Below is a small trained network, with its code and all its weights. Each question gives an input and a class and asks what happens when units are switched off, that is, made to give their printed mean instead of their output.

import numpy as np


def w(rows, s, z=0):
    codes = np.array(rows[::2]) - 128.0
    scale = np.full(codes.shape[1], s)
    scale[-1] = z or s
    return codes * scale


def norm(h):
    return h / np.sqrt((h * h).mean(-1, keepdims=True) + 1e-5)


def f(y):
    return np.maximum(y, 0)


def log_softmax(a):
    a = a - a.max(-1, keepdims=True)
    return a - np.log(np.exp(a).sum(-1, keepdims=True))


def net(x, mask):
    res = np.array(x, float).reshape(1, 4) / 4 @ E
    u = 0
    for l in range(2):
        y = f(norm(res) @ A[l][:, :-1].T + A[l][:, -1])
        res = res + np.where(mask[u : u + 10], y, B[l][:, -1]) @ B[l][:, :-1]
        u += 10
    return log_softmax(norm(res)[-1] @ U[:, :-1].T + U[:, -1])


A, B = {}, {}
E = w([
[152,109,171,208,88,151,242],'x0',
[149,210,92,167,140,117,145],'x1',
[110,167,175,95,79,4,44],'x2',
[78,91,30,201,66,155,177],'x3',
],0.003)
A[0] = w([
[162,127,171,27,94,20,43,215],'0.n0',
[181,174,177,143,132,143,188,60],'0.n1',
[100,150,22,152,115,106,42,150],'0.n2',
[122,54,140,48,78,112,75,21],'0.n3',
[97,57,138,80,131,220,191,143],'0.n4',
[66,100,116,210,2,52,172,182],'0.n5',
[88,128,62,169,115,115,87,139],'0.n6',
[191,151,151,45,222,196,170,3],'0.n7',
[150,193,127,153,108,58,166,81],'0.n8',
[77,198,57,148,116,88,97,75],'0.n9',
],0.0046,0.0024)
B[0] = w([
[3,147,104,90,92,109,104,255],'0.n0',
[158,83,181,140,127,169,151,165],'0.n1',
[155,146,177,54,147,131,155,195],'0.n2',
[100,203,140,96,167,147,151,161],'0.n3',
[174,150,160,214,157,181,186,208],'0.n4',
[219,42,84,212,49,81,158,238],'0.n5',
[169,150,149,75,149,162,132,173],'0.n6',
[174,61,169,181,90,64,158,171],'0.n7',
[120,73,123,166,146,183,172,164],'0.n8',
[190,127,162,103,129,88,181,170],'0.n9',
],0.0052,0.0051)
A[1] = w([
[108,124,109,111,151,172,138,56],'1.n0',
[217,95,79,253,113,127,97,92],'1.n1',
[113,154,223,134,203,220,167,132],'1.n2',
[118,66,69,146,91,164,240,163],'1.n3',
[173,122,207,163,65,11,147,99],'1.n4',
[119,251,86,127,170,206,206,73],'1.n5',
[4,213,113,45,170,96,73,32],'1.n6',
[156,76,163,104,164,218,106,108],'1.n7',
[135,189,186,173,164,122,133,2],'1.n8',
[70,153,222,82,162,140,157,86],'1.n9',
],0.0043,0.0021)
B[1] = w([
[142,124,113,149,136,166,56,133],'1.n0',
[112,160,233,167,215,101,156,226],'1.n1',
[153,157,10,159,83,171,78,195],'1.n2',
[127,151,217,112,193,128,81,253],'1.n3',
[116,160,54,129,177,206,118,206],'1.n4',
[51,103,84,82,35,62,17,166],'1.n5',
[129,60,254,153,220,161,179,206],'1.n6',
[141,122,86,199,92,146,137,165],'1.n7',
[127,80,91,165,109,182,63,135],'1.n8',
[103,145,104,104,188,192,50,167],'1.n9',
],0.0044,0.0051)
U = w([
[222,97,163,251,145,158,210,254],'0',
[39,102,110,178,58,75,122,18],'1',
[174,158,70,25,90,73,151,74],'2',
[23,135,228,27,193,123,81,175],'3',
[126,138,48,136,150,221,60,81],'4',
],0.011,0.003)

Each question gives the input, the list of numbers given to net, and the class t.
The units are the neurons (one row each of A and B). Each row of codes is followed by its name. A weight is (code - 128) times the scale printed after its matrix; where a second scale follows, it is the last column's (A, B and U).
mask holds one flag per neuron, layer by layer. A switched-off neuron (its flag False) gives its mean, the last column of its row in B, instead of its output. The means were averaged over made-up inputs and are rounded, as every weight is.
A unit's drop is (log p(t) with every unit on - log p(t) with that unit switched off) / (log p(t) with every unit on - log p(t) with every unit switched off).
The circuit of an input: a set's keep is (log p(t) with only the set's units on - log p(t) with every unit switched off) / (log p(t) with every unit on - log p(t) with every unit switched off). Starting from the 12 units with the biggest drops (on a tie, the unit counted first), units are removed one at a time, each time the one whose removal leaves the highest keep (on an exact tie, the one counted first), for as long as the keep stays at least 0.8.
circuit, biggest first: the units of the circuit, biggest drop first
top k neurons: the k neurons with the biggest drops, biggest first
drop of u: that unit's drop, to one decimal
input [1,6,-2,-7], class 4: top 3 neurons -> (0.n5 1.n4 0.n4)
input [0,3,0,0], class 4: circuit, biggest first -> (0.n5 1.n2)
input [8,-3,7,-2], class 1: circuit, biggest first -> (0.n0 1.n6)
input [-5,-1,-8,-7], class 0: circuit, biggest first -> (0.n7)
input [-3,7,6,3], class 2: top 4 neurons -> (0.n9 0.n5 1.n3 1.n1)
input [-5,-6,-7,-3], class 0: top 3 neurons -> (0.n7 0.n0 0.n4)
input [-7,3,-2,5], class 2: top 2 neurons -> (0.n0 0.n9)
input [-1,3,-3,-6], class 4: top 2 neurons -> (0.n5 1.n4)
input [-3,-5,-5,-8], class 4: top 2 neurons -> (0.n5 1.n2)
input [-4,6,-4,0], class 2: top 3 neurons -> (0.n5 0.n0 0.n4)
input [-1,-8,-4,-7], class 4: top 2 neurons -> (0.n5 1.n2)
input [1,-8,-1,-3], class 4: top 2 neurons -> (0.n4 1.n2)
input [-6,8,-4,6], class 2: drop of 1.n6 -> 0.0
input [-5,5,-1,0], class 3: circuit, biggest first -> (0.n5)
input [7,1,3,-8], class 4: drop of 1.n3 -> 0.2
input [-1,-7,3,8], class 0: drop of 0.n5 -> 1.7
